In the rows, 128 means zero.
[118 128 121  83 152 142  59 171 107 137 109 145 111 107 131  87 115  96
  75 108 139 121  84 103  98 118 115 193  84 117 143 113 101  75 152 158
 154 121 132 138 139 134 138 173 137] | j_884
[103 106 141  83 139 160 118 150 136  99 120 136  67 130 112 123 109 116
 102 113 102 132  77 151 138 110 121 154 109 157 139 121  86 129 140 110
 120 127 174 139  89 117 133 144 138] | j_11
[140 102 143 125 174 140  98 148 142 116  96 102 115 125 200  47 148 101
 202 151  99 108 222 162 112 128 121 120 132  87 122 103 110 121 122 117
 115 133 153 188 164 143 143 111  70] | j_239
[124  98  67 143 104  98 126 156 101 113 142 112 124 131 124 183 121 118
 116 122  84 111 139 122 109 113 147 127 134 136 119 135 161 119 137 119
 144 147 104  93 115 128 100 173 162] | j_989
[135  72 149  53 176 142 196 146 163  89 155 122 179 170 118  89  98 116
 134 162 105 123 140  93 105 114 118 158 113 137 150 136 148  93  85 122
 132 125 188 116 109  98 168  92 131] | j_626
[ 75 178 151  76 157 111 190 175 126 120 170 182 137 104 124 177 102 176
 142 123 167 132 136 148 111 130 114 161 135 144 107 170 142 149 148 139
 119 163 105  86 115 144 117 101 136] | j_194
[120 111 110  55 125 119 179 149 115 137 113 191 113  82 102 167  64 133
  88 122 146 110 117 118 123  89 145 121 120 135 108 144 117 164 119 162
  89 107 147  76 106 144 127 172 103] | j_20
[130 137 157 184 177 178 187 110 137  39 120 102 144 150  89 130 128 146
 147 146 136 129 112 147 131 176 135 126 156 153  99 127 194  96  96 103
 158 100 194 114  95 113 114 134 151] | j_11
[104 115 100 109 120 140  80 138  96 119 102 167 144 122 139  81 139 134
  80 108 136  82  94  91 137 145 124 145 112 132 157 122 127 135 180 161
 154 113 113 167 121 133 141  68 164] | j_194
[125 162 135  48 161 125 140 164 145 188 163 153 136 127 123 119  86 136
 117 115 211 101 161 171 121  81 134 158 134 101 108 175  62 113 132 184
 187 156 146 130 147 134 134 126 114] | j_239
[143  93 123 139 203 187 117 173 176 141 108 117 157 127 135 100 128 112
 103 121  67 134 107 162  86 150 102 116 113 134 155 110 213  89 149 102
 110 119 188 133 150  78 152 137 148] | j_11
[160 129 129 145 118 134 102 154 158 147 156 173 140 112 160 116 100 100
  96  84 140  80  49  97 163 142 157 147 116 104 161 147 139 100 128 174
 106 143 130  92  92 116 147  95 163] | j_194
[119 109 159 116 152 138 137 170 175  77 151 151 179 175 204  78 126 182
 146 155 121 147 132 166 135 169 109 160 137 139 142 141 116 108  98  83
 124 160 164 152 103 129 138  77  90] | j_57
[130 111 146 104 147 133 202 164 111 127 136 159 140 142  67 176 104 164
  37 113 141  95 113 146 105 144 125 101 139 141 154 164 148 177 179 125
 144 114 119 112 156 112 175 120 150] | j_11
[103 129 144 122 136 130 167 168  86  90 137 195 159  92  81 141 175 189
  99 154 156 136 158 116 126 104 119  96 104 130 109  76 152 140 126 133
 111  96 115 165 159 129 148 126 108] | j_194
[ 68 146  91 134 169 131 107 111  81 163 102 144 134 129 172  86  72 177
 168 138 101  97 113  60 108  89 124 141 172 127 146 122 127 170 114  81
 108 125 153 123 111 113  86  98 104] | j_992
[144 129 111 125 176 141 169 120 147 125 133 199 122 104  83 118 122 165
 150 107 108 108 107 128 111 130  99 110 141 158 142 128 179 162 162 129
 152 107  92 163 117 126 164  88 145] | j_194
[ 64  94 107  93 152 131 151 154  84  18 125 106 106 150 127 112 154 160
 102 129  91 150  82 123 107 126 128 154 106 161  95  98 139 117 138 105
 167 110 146 119 136 140 126 169 151] | j_992
[147 123 152 120 166 139 137 148 170 139 149 105  97 173 128  80 127  96
 148 165  92 143 108 123 133 120  88 128 117 101 184 122 141 110 119 102
 123 130 150 133 123  86 156 112 120] | j_194
[191  90 111 100 178 129 128 158 144 166 125 109  99 146 169  88 146  79
 152 128  99 107 118 140 119 154 123 111 126 111 173 105 150 147 145 142
  97 147 141 137 144 113 136 108 148] | j_358
[ 86 136 116 125 141 128 145 148 123 143 170 185 126 105 179 133 142 180
 113 108 131  96 138 146 120 132 118 116 172 154 144  90 159 187  75 156
 103 148 115 128 102 156 103  43  99] | j_884
[130 101 105 121 142 146 110 142 113 114 109  98  87 127 145  88 119 134
 135  89  85 128  87 156 104  94 125 125 153 158 152 112 130 122 184 107
 175 117 129 131 111 113 101 147 156] | j_992
[142  68 131  99 202 168 167 164 196 107  74 155 132 132 141 103 135 116
 102 152  64 132 148 160  59 144  95 137 134  97 113  60 197 122 124  69
  86 129 140 127  80 145 123  76  74] | j_57
[160  98 155  96 183 175 143 150 145 145 152  88  86 130 181 147 142 149
 146 120  61 120  92 184 100 149 108 111 147 107 132  95 141 128  55 121
 136 133 191 142 138 124  91 117 140] | j_11
[159 141 125 150 105 126 162 122 196 109 150 171 123 114  96 131 165 141
  87 108 133 148 130 101 139 132 156 112 120  99 142 145 188 123 111 106
 105 102 151  79 126 108 155  93 135] | j_884
[137 112 151 132 161 160 150 122 198 102 143 130 122 145 112 133 126 146
  88 136 148 153 132 153 105 169 124  98 140 117 153 136 151 137 121 145
 110 118 126 106 107 126 159 153  95] | j_626
[ 87 153 145  84 153 150 144 121 109 147 161 146 128 135 116 156 107 139
 119  98 171 122 128 147 108 139 131 165 150 135 137 122 121 131 149 133
 128 147 148 126 118 125 111 111 135] | j_992
[ 84 139 135  83 165 147 118 146  83  87  85  96  79 101 125 123 103  89
 104 103 118 128 119 135 127 130 116 193  89 155 108 110 138  91 149 142
 143 128 152 126 116 153 112 121 125] | j_626
[112  97 100 109 158 149 158 125  73 115 112 144 182 168 167  87 123 123
 103 130  60 102 127 117 134 103 137  98 143 152 145 144 192 125 116 124
  86 147 220 132 130  81  73 110 133] | j_992
[126  79 113 100 155 153 122 153 152  91 138 156 154 176  57  97 111 121
  69 126 114 109  89 137  94 111 108 128 144 157 108 123 138 114 175  97
 141 137 169 151 111 107 138 133 130] | j_239
[161 100 114  52 134 125 149 139 147 134 171 155 148 137  33 211  96 105
 114 140 175  93 150 137  68 133  94 153 123 130 106 138 122 142 150 130
 119 153 132  95  95 144 155 146 126] | j_626
[128 199 135  79 126 135 147 147 146 121 132  98  95 128  74 144 100 133
 162 109 210 131 143 141 159 102 151 151 117 123 109 196  71 124 200 131
 127 143 122 136 118 131 101 151 150] | j_239
[155 177 126 108 138 150 106 174 163 113 168 165 101 147 125 121 142 122
 148 143  93 121 133 140 114 119  95 191 115 122 158 109  93 114 123 116
  83 164 175 174 100  98 129 136 100] | j_57
[131 128  87 138 153 127  83 152  87 158 145 139 133 131 122 150 102  86
  95 125  69 109 122 117 134 116 110  93  88 106 127 105 152 146 162 136
  63 154 177  76 141 114 100 132 108] | j_989
[ 97 120  91 120 130 134  96 146 179 104  95 136 122 105 102  86 121 132
 136 105 116  98  97 139 102 125 131 190 134 146 121  92 162 108 174 125
 145 119 135 127 118 131 143 120 135] | j_194
[165 103 145 134 146 147 112 137 102 140  95 157 168 131 152 110  90 103
  76 127  98 120 129  88 119 116 126 119 116 123 102 100  85 149 169 127
 131 144 113 141 144 127 132  76  97] | j_332
[182  63 147 112 167 168 134 137 198 139 117 162 183 138 162 121 122 131
 127 131 119 147 133 143 116 158 120 137 104 140 158 100 110 116  89 113
 115 145 138 130 115 108 140  98 115] | j_989
[109 109 145 118 124 169 115 128  77  61 111  57  80 134 116 125 118  84
 145 117 123 129 120 148  90 115 105 129 103 159  93  83 121 133 190  89
 130 124  99 143 125 174 126 119 125] | j_11
[ 91 157 130  52 187 127 177 140 162  97 141 154 128 161  56  97  98 124
 148 126 159  89  74 130  97 101 126 175 133 140 108 163 137 125 151 137
 130 134 134 138 105 130 157 168 139] | j_239
[149 112  68 103 130 118 135 138 122 107 106 165  98 121  90 119 170 119
 120 156 115 129 165 110 122 110 100 127 120 171 106  86 137 153 130 153
 131 141 148 132 155 131 120 133 120] | j_358
[154 147 157 204 128 158  41 163 214 101 149  42 175 143 171 112 127 119
 166 118 107 113 121 173 136 191 143 101 131 114 145 134  99 138 179 132
 108 135 172 132 102 107 146 131 134] | j_884
[114 166  93 167 130 140 163 141 141 124 168 201  86 151  78 157 133 130
 105 117 119 125 130 167 117  52 110 126 122 136 134  96 174 129 109  65
  97 157 124 103 137 107 154 146  79] | j_989
[149  89 177 136 119 150 144 173 137  82 142  68 139 110 151  84 118 101
 116  87  90 133 165 130 181 145 154 103 124 155 122 148 167  84 167 137
  84 147 144 152 165 149 130  70 127] | j_57
[124 166 130  70 185 138 177 146 138 139 155 208 156 109  72 144 116 152
  92 130 183 122 139 119  77 123 122 159 122 114  81 124 142 149 128 135
  91 130 164 111 132 127 129  96 103] | j_239
[119 103 116 128  87 114  91 185 139 100 131 157 171  92 134 141 140 196
  84 141  90 112  95  73 167 100 110  81 108 160 111  87 116 139  95 145
 137 105 156 105 113 137 114  97 128] | j_989
[ 89 146 117  79 174 115 196 155 140 118 149 159 114 169  99 151 102 125
 102 136 147 134 108 128 114  95 164 172 100 125 112 159 144 136  98  84
 117 144 150 133 123 104 171 166 118] | j_884
[163 140 151 162 179 163 182 118 214 111 129 134 142 167 118 106 129 120
 141 148 151 127 134 150 139 171 110 148 159 136 141 129 175 106  75 116
 157 139 159 111  93 110 149  79 122] | j_57
[170 129 139 126 134 164 133 158 141 168 168 120  94 113 156 131  88 118
 111 131 126 146 160 171 124 123  98 114 133 113 161 121  98 120 118 134
 122 115 162 134 135 110 145 119 100] | j_20
[121 177 172  69 175 133 176 144 129 163 160 150 163 130 109 121  67 113
 105 108 185 117  93 151 106 111 115 166 127 132 118 172 114 110 176 169
 145 149 122 102 100 133 142 109 133] | j_992
[ 34 164 112  95 185 164 176 140  96 122 162 123  89 169 147 158  89 131
 134 131  64 147 127 176 131 110  98 135 149 152 151 105 165 137 149 108
  87 149 166 138  81 102  80 118 130] | j_332
[ 43 132 162  61 197 130 156 156 119  38 133 195 111 141  66 133 107 138
 114 146 141 115  97  92  98 138  84 175 130 157 130 130 145 133 126 128
 141 137 142  65  65 144 136 139 115] | j_626
[135 114 106  94 158 147 175 150 151 119 171 211 110 102  89 150 131 160
  84 101 134 114 117 152  84  95 124 110 163 146  95  91 174 159 121 143
 128 125 118 104 110 145 132 116 111] | j_332
[144 131 119 166 172 132 124 148  84 146 129 107 133 140 179 140 104 107
 110 134 111 118 130 157  88 131 122  87 152 126 120 109 164 159 141 129
 133 148 144  97 111 113 102 114 112] | j_626
[120 129 131 138 122 139 180 106 135 140 130 168 130 151 115 164 128 119
 114 133 128 133  92 199  93  95  93 103 171 178  95  81 154 130 122 121
 129 159  92 141  83 145 112 136 124] | j_358
[134 122 134 144 162 163 159 152 173 125 172 123 134 177 174  95 143 158
 120 139  77 133 111 201 123 134 113 106 137 133 151 115 169 133  89  89
 108 138 219 148 159  80 161  94 108] | j_11
[137 121 150 164 177 200  80 140 127  85 157  88 102 133 155 111 121 138
 145 116 121 120 113 127 137 176  85  88 158 172 186 163 162 143  99 102
 117 108 154 136  86 115 122 116 147] | j_332
[180  90  68 117 145 119  56 100 106 171 172 185 118 119  77  73 103 125
 128  75 163 133  33 118 102 110 152 183 132 123 120 109  81  94 186 124
 163 139 112 149 118 122 124 176 149] | j_992
[176  78 113 122 159 155  76 158 122 106 124 139 102 109 107  67  82 143
 122  77 147  95  36 125 122 112 127 117 137 134 154 142  66 146 180 119
 223  98 104 104  91 134 133 126 158] | j_20
[117 102  71 125 134 116 130 163 113  80 138 183 101 100  96  97  98 126
 107 111 100 150  77 143  71  91 110 211 132 155 107 118 140  72 143  98
 161 132 107  81 106 131 119 191 130] | j_20
[113  84 133 144 160 160  99 130 133 144 140 152 158 119 140  66 104 112
 107 114 105 100 165 123 133 106 106 102 148 139 159 129 178 103 111 109
 113 122 172 150 111 119 157  67  85] | j_992
[161 108 115 159 158 125 134 134 151 105 162 137 135 125 181  68 149 155
  93  86 131 135 104 169 112 124 174 105 148 120 123 164 142 152 110 133
 191 125 140  91 104 116 136  84 121] | j_992
[150 101 173 113 144 151 208  73 206 128 101 195 184 132 157 130 150 135
  89 125  63 161 134 144 109 149 130  89 140 141 113 111 158 143  77 151
 118 111 180 135 128  96 143  69 125] | j_239
[163 148 124 128 147 111 119 164 135 147 113 160 160 135 171 112 112 150
 128 151 115  83 134 120 139 138 121  62 129 101 138 109 132 163 169 190
 129 116 153 135 141 136 148 121  91] | j_358
[163 101 135  91 193 158 175 159 153 116  98 107 124 164 135 135 112 107
 142 153  79 108 171 185  92 137  99 142 127 101 138 129 131 137 142  82
 118 142 140 148 121 118 139 129  99] | j_332
[ 91 158 152 177 164 129 146 111 141 109 125 139 152 117 103 106 156 119
 137 113 100  83 110 155 129 170 119 132 168 135  90 111 195 135 104 128
 177 122 143 159 139 134 165  59 136] | j_20
[112 141 107 118 154  95 159 150 142 141 100 125 163 117  80 188 129 120
 135 150 132 126 163 118 108 129 147 125 121 120 104  85 173 179 151 117
 110 130 147  67  94 111  92 110 117] | j_884
[129 137 114 203 146 168  99  90 163 110 130 155 185 129 123  84 135 117
 114 106 162  77  33  94 135 160 145 108 140 129 126 104 167 149  76 159
 127 111 151  75 116 114 155 103 147] | j_20
[ 87 127 121  89 177 126 122 207  93 127 178 185 135 104  83 148 103 146
  81 124 135 118 109  94 120 174  99 143 135 119 152 128 148 145 188 132
  90 133 155  75 118 112 114 104 157] | j_20
[132  79 125 112 158 155 133 136 104 107 110  95  69 129 109 114 112 124
 141 132  54 128 115 147  90 115  98 141 136 136 144 100 104 132 142  93
 136 113 155 127 147 117 121 169 142] | j_11
[150 118 126 187 168 154  96 129 109 115 129 139 136 168 184  76 119 114
 142 130 108 115 114 146 102 121 105 127 136  99 147 112  81 124 135  94
 149 152 100 146 115 117 126 115 110] | j_239
[145  94 121 112 150 127 104 137 194 145 127 126 145 124  96  83 100  98
 139 119 100 124 150 125 114  96 124 117 124 103 144 133 146 117 162  98
 112 116 166 107 103 104 144  94 102] | j_239
[140 151 145  60 149 154 186 142 156  38 105 166 167 138  24 150 134 151
 147 118 150  69 128 128  86 135 120 154 126 135 104 153 128 136 190 143
 101 131 135 122 132 141 119 175 141] | j_239
[ 94 122 128 132 155 156 130 140  83  95 111 131 115 130 127 101  99  99
  95  83 132  98  74 138 125 105 127 150 110 156 147 151 127 110 171 124
 131 142  91 126 118 132 157 141 162] | j_626
[134  89 127 123 113 136 117 140 144 183  98 234 163  94 142 171 111 126
  98 116 135  76 171 120  87 102 106  86 156 158 166  90 122 179 129 158
 106 140  88 129 123 134 172 123 101] | j_358
[104 102  91 130 124 133  60 113 147 126 103 132  49 127  93  97  93 108
  97  85  72 111  66 123 136  88 136 124 123 121 157 145 103 155 174  73
 125 114 129 109  72 127 129 134 125] | j_989
[131 139 136 196 163 137 159 116 188  79 154  79 148 141  95 118 102 142
 138 102  77 111 102 132 137 135 140  88 144 150 127 126 197 139 115 125
 161  88 154 117 106 111 162  93 114] | j_239
[113 126 155 146 188 154 145 124 153 145 114 119 129 170 156 122 146 151
 101 151  98 126  40 169 111 178  90  58 161 117 114 144 167 156 123 117
 170 118 159 117 140 113 148 129 183] | j_11
[122 174 125 204 151 142 135 113 201 110 117  78  88 166 151  60 140 148
 147 133  99 131  81 156 121 124 141 124 190 123 132 143 168 134 110  81
 146 133 159 113 120  92 132 114 126] | j_626
[111 117 124 123 146 104 145 137  78 125 121 137 154 157 154 126 115 142
  90 161 103 138  88 113 129 133  97 120 142 159 112  97 150 126 100 135
 171 134 155 113 101 130  85  88 124] | j_358
[100 159 103 175 112 122 148 115  73  98 125 132 124 138 177 117 109 127
 117 132 102 157 152  75 139  87 166  91 118 129 113 119 170 137 134 110
  84 127 136 114 130 125 101 103  93] | j_358
[127  98 139  90 160 163 172 133 162 132 153 116  57 133 161 111 126  87
  82 115  94 166 168 177 107 112 134 147 131 134 122 117 166 104  57 109
  75 138 189 157 136 119 129 104  79] | j_239
[ 96 200 151  74 151 118 172 151 140 157 139 205 133 130 140 148  86 121
  99 128 148 122 154 154  84 125 115 171 140 104 106 150 135 105 194 174
 112 156 140 115 151 134 160 166  95] | j_992
[203  78 131  73 178 143 142 158 144 144 123 124  92 108 101 127 164 147
 113 138 101 145 163 114  92 144 106  90 117 109 164 117 158 146 110 108
 126  93 141 173 152 121 133 118 116] | j_358
[124 141 116 114 151 115 175 131 149 118 111 159 189 167  81 123 119 125
 140 134 207  62 149 101 125 127 163 131 160 160 157 133 194 162 144 153
 154 141 132 106 111  98 153  97 125] | j_626
[172 117 109  97 148 119 117 122 161 169 173 141  85 154 111  98 122 121
 172 138 138 127 139 142 107 114  81 135 133  65 154 112 133 100 148  97
 144 144 127 106 155 138 159 112 102] | j_626
[103 144 159  75 132 124 148 117 127 109 118 113 133 138  83 153 105 107
 133 151 153  95 130 114 113 121 109 119 160 146  93 137 108 155 126 181
 129 135 143  98  79 152  78 138 125] | j_239
[124  84 112 102 163 132 129 171 105 134 164 148  92 149 173 103 162 122
  89 143  72 168 126 195 108 109  93 137 129  91 122  89 159  92  93  66
 103 156 168 115 129 118  92 111  99] | j_332
[176  53 136 139 138 141 131 160 153 117 105 121 210 136 112 119 130 134
  45 126  96 126 124 128 150 143 144  94  88 125 130  88 133 130 145 124
 123 109 136 146 153 109 167  93 100] | j_332
[154 130 126 126 118 165 148 167  62 162 108 144 152 138 211  92  94 144
  92 151 138  98 126 155  99 111 114 107 179 133 134 108 110 145 138 128
  85 137 166 149 149 111  76 108 115] | j_20
[ 58 153 138 101 157 158 167 133 137 110 106 161 196 132   4 148  73 103
 100 133 163  84  68 145 117 103 121 171 129 154  88 135 131 105 154 148
  76 149 151  95 105 119 125 209 136] | j_20
